Below are the code and all the weights of a small trained network. Each question names an input and a target symbol and asks about switching units off, where a switched-off unit gives its printed mean instead of its output.

import numpy as np


def w(rows, s, z=0):
    codes = np.array(rows[::2]) - 128.0
    scale = np.full(codes.shape[1], s)
    scale[-1] = z or s
    return codes * scale


def norm(h):
    return h / np.sqrt((h * h).mean(-1, keepdims=True) + 1e-5)


def f(y):
    return np.maximum(y, 0)


def softmax(a):
    e = np.exp(a - a.max(-1, keepdims=True))
    return e / e.sum(-1, keepdims=True)


def log_softmax(a):
    a = a - a.max(-1, keepdims=True)
    return a - np.log(np.exp(a).sum(-1, keepdims=True))


def net(x, mask):
    ids = ['ΔΘΠΦαβγεζημξστψω'.index(c) for c in x.split()]
    T = len(ids)
    res = E[ids] + P[:T]
    u = 0
    for l in range(3):
        q, k, v = (norm(res) @ M[l].T for M in (Q, K, V))
        z = softmax(np.where(np.tri(T) > 0, q @ k.T / 3**0.5, -1e9)) @ v
        res = res + np.where(mask[u], z, O[l][:, -1]) @ O[l][:, :-1]
        u += 1
        y = f(norm(res) @ A[l][:, :-1].T + A[l][:, -1])
        res = res + np.where(mask[u : u + 8], y, B[l][:, -1]) @ B[l][:, :-1]
        u += 8
    return log_softmax(norm(res)[-1] @ U[:, :-1].T + U[:, -1])


Q, K, V, O, A, B = {}, {}, {}, {}, {}, {}
E = w([
[32,139,88],'Δ',
[162,255,214],'Θ',
[38,125,81],'Π',
[80,213,76],'Φ',
[68,184,93],'α',
[85,86,114],'β',
[202,160,104],'γ',
[172,192,175],'ε',
[30,139,88],'ζ',
[112,74,94],'η',
[140,115,216],'μ',
[131,74,89],'ξ',
[133,60,213],'σ',
[209,246,103],'τ',
[131,77,218],'ψ',
[170,49,96],'ω',
],0.0056)
P = w([
[34,178,230],'0',
[204,251,181],'1',
[69,47,13],'2',
[193,248,188],'3',
[65,40,13],'4',
[184,241,189],'5',
],0.0028)
Q[0] = w([
[201,191,255],'0.h0',
[151,152,38],'0.h0',
[127,109,216],'0.h0',
],0.0044)
K[0] = w([
[111,18,99],'0.h0',
[239,137,254],'0.h0',
[48,45,118],'0.h0',
],0.0032)
V[0] = w([
[254,31,57],'0.h0',
[111,72,23],'0.h0',
[137,170,73],'0.h0',
],0.0015)
O[0] = w([
[149,134,85,2],'0.h0',
[247,70,121,32],'0.h0',
[155,113,228,147],'0.h0',
],0.0013,0.00091)
A[0] = w([
[66,151,201,95],'0.n0',
[203,56,173,22],'0.n1',
[154,128,162,56],'0.n2',
[68,91,97,88],'0.n3',
[88,147,137,97],'0.n4',
[236,103,168,4],'0.n5',
[168,157,127,59],'0.n6',
[140,1,93,192],'0.n7',
],0.0074,0.0028)
B[0] = w([
[101,74,106,237],'0.n0',
[118,135,2,175],'0.n1',
[148,137,149,148],'0.n2',
[189,129,141,195],'0.n3',
[127,113,101,175],'0.n4',
[253,23,49,198],'0.n5',
[128,165,141,186],'0.n6',
[146,218,124,253],'0.n7',
],0.0074,0.0024)
Q[1] = w([
[211,47,195],'1.h0',
[141,56,254],'1.h0',
[59,232,68],'1.h0',
],0.0063)
K[1] = w([
[212,116,25],'1.h0',
[216,150,42],'1.h0',
[36,190,255],'1.h0',
],0.0055)
V[1] = w([
[128,168,208],'1.h0',
[153,4,10],'1.h0',
[67,102,207],'1.h0',
],0.0031)
O[1] = w([
[167,126,191,169],'1.h0',
[94,131,45,4],'1.h0',
[180,3,84,132],'1.h0',
],0.0037,0.0018)
A[1] = w([
[49,94,47,97],'1.n0',
[253,117,61,137],'1.n1',
[122,241,150,59],'1.n2',
[216,68,87,34],'1.n3',
[105,178,51,3],'1.n4',
[106,162,189,180],'1.n5',
[173,127,190,195],'1.n6',
[158,168,52,209],'1.n7',
],0.0056,0.0018)
B[1] = w([
[247,169,225,179],'1.n0',
[64,63,240,253],'1.n1',
[204,138,51,215],'1.n2',
[1,105,243,174],'1.n3',
[198,72,223,172],'1.n4',
[142,47,108,177],'1.n5',
[190,76,232,188],'1.n6',
[160,59,183,247],'1.n7',
],0.0038,0.004)
Q[2] = w([
[86,255,158],'2.h0',
[152,45,99],'2.h0',
[154,28,144],'2.h0',
],0.0099)
K[2] = w([
[247,102,114],'2.h0',
[2,156,145],'2.h0',
[38,142,138],'2.h0',
],0.0077)
V[2] = w([
[57,195,254],'2.h0',
[236,94,218],'2.h0',
[167,241,176],'2.h0',
],0.0038)
O[2] = w([
[125,196,255,178],'2.h0',
[224,42,168,253],'2.h0',
[171,207,61,152],'2.h0',
],0.0021,0.0043)
A[2] = w([
[160,75,202,145],'2.n0',
[142,88,42,104],'2.n1',
[73,26,202,122],'2.n2',
[162,98,190,126],'2.n3',
[56,33,140,90],'2.n4',
[196,242,3,86],'2.n5',
[174,212,154,157],'2.n6',
[170,166,176,4],'2.n7',
],0.0045,0.003)
B[2] = w([
[62,134,91,254],'2.n0',
[132,157,189,132],'2.n1',
[120,168,64,198],'2.n2',
[75,146,105,224],'2.n3',
[126,126,65,149],'2.n4',
[117,112,2,155],'2.n5',
[103,155,119,202],'2.n6',
[93,112,112,138],'2.n7',
],0.0066,0.0044)
U = w([
[75,179,105,127],'Δ',
[162,105,229,59],'Θ',
[77,147,66,123],'Π',
[126,250,177,24],'Φ',
[80,196,154,100],'α',
[124,58,66,154],'β',
[216,146,202,252],'γ',
[103,64,243,77],'ε',
[77,179,105,148],'ζ',
[216,30,97,62],'η',
[90,62,149,96],'μ',
[182,134,64,223],'ξ',
[107,70,118,154],'σ',
[209,202,115,214],'τ',
[101,68,120,82],'ψ',
[175,185,21,112],'ω',
],0.014,0.0018)

Each question gives the input, a string of symbols that net reads in full, and the target symbol t.
The units are the heads (3 rows each of Q, K, V and O) and the neurons (one row each of A and B). Each row of codes is followed by its name. A weight is (code - 128) times the scale printed after its matrix; where a second scale follows, it is the last column's (O, A, B and U).
mask holds one flag per unit, layer by layer, with each layer's heads first. A switched-off unit (its flag False) gives its mean, the last column of its rows in O or B, instead of its output. The means were averaged over made-up inputs and are rounded, as every weight is.
A unit's drop is (log p(t) with every unit on - log p(t) with that unit switched off) / (log p(t) with every unit on - log p(t) with every unit switched off).
The circuit of an input: a set's keep is (log p(t) with only the set's units on - log p(t) with every unit switched off) / (log p(t) with every unit on - log p(t) with every unit switched off). Starting from the 12 units with the biggest drops (on a tie, the unit counted first), units are removed one at a time, each time the one whose removal leaves the highest keep (on an exact tie, the one counted first), for as long as the keep stays at least 0.8.
circuit, biggest first: the units of the circuit, biggest drop first
most important unit: the unit with the biggest drop
top k neurons: the k neurons with the biggest drops, biggest first
k most important neurons of layer l: the k neurons of layer l with the biggest drops, biggest first
input Φ ζ τ ε γ, target Φ: most important unit : 0.n7
input τ γ Π α, target ω: top 3 neurons : 1.n1; 1.n2; 2.n5
input γ ω Θ σ β, target γ: top 4 neurons : 0.n7; 0.n3; 0.n5; 0.n0
input γ σ ξ, target γ: top 2 neurons : 0.n7; 0.n3
input ω ε τ ε η, target ω: top 2 neurons : 0.n7; 0.n5
input ε ζ Φ α ω, target ε: 2 most important neurons of layer 0 : 0.n7; 0.n0
input Φ ψ α, target Φ: top 4 neurons : 0.n5; 1.n0; 1.n1; 1.n6
input ω γ σ, target ω: top 3 neurons : 0.n7; 0.n1; 2.n5
input Φ Θ γ τ ε, target Φ: 3 most important neurons of layer 0 : 0.n5; 0.n7; 0.n3
input γ η γ γ μ, target γ: 2 most important neurons of layer 2 : 2.n2; 2.n5
input γ τ ε ε α, target γ: top 4 neurons : 1.n4; 0.n7; 0.n3; 0.n1
input γ Φ ω ε τ, target γ: 2 most important neurons of layer 2 : 2.n2; 2.n5
input γ ω Φ μ ω, target γ: 3 most important neurons of layer 1 : 1.n1; 1.n7; 1.n4
input γ α ω α σ, target γ: circuit, biggest first : 0.n7
input ε Φ Φ, target ε: top 2 neurons : 0.n7; 1.n0
input ω σ β Π ξ, target ω: 2 most important neurons of layer 1 : 1.n6; 1.n5
input γ ξ β ψ ε, target γ: 4 most important neurons of layer 0 : 0.n5; 0.n7; 0.n0; 0.n1
input η Φ α ω β, target η: 2 most important neurons of layer 2 : 2.n2; 2.n5
input τ η μ ε ζ, target τ: 3 most important neurons of layer 0 : 0.n7; 0.n3; 0.n5
input ω β γ τ ε, target ω: top 3 neurons : 0.n0; 0.n5; 1.n1
input τ ω γ, target τ: top 3 neurons : 0.n7; 0.n0; 0.n5
input μ ζ α ε ε Φ, target ω: most important unit : 0.n5
input ω Δ ε α Δ, target ω: 3 most important neurons of layer 1 : 1.n1; 1.n0; 1.n3
input Φ ω Φ, target Φ: top 3 neurons : 0.n5; 0.n7; 1.n0
input ω μ ψ, target ω: 3 most important neurons of layer 0 : 0.n5; 0.n7; 0.n1
input ε ε τ, target ε: top 2 neurons : 0.n7; 1.n1
input ε ζ μ σ α, target ε: top neuron : 1.n0
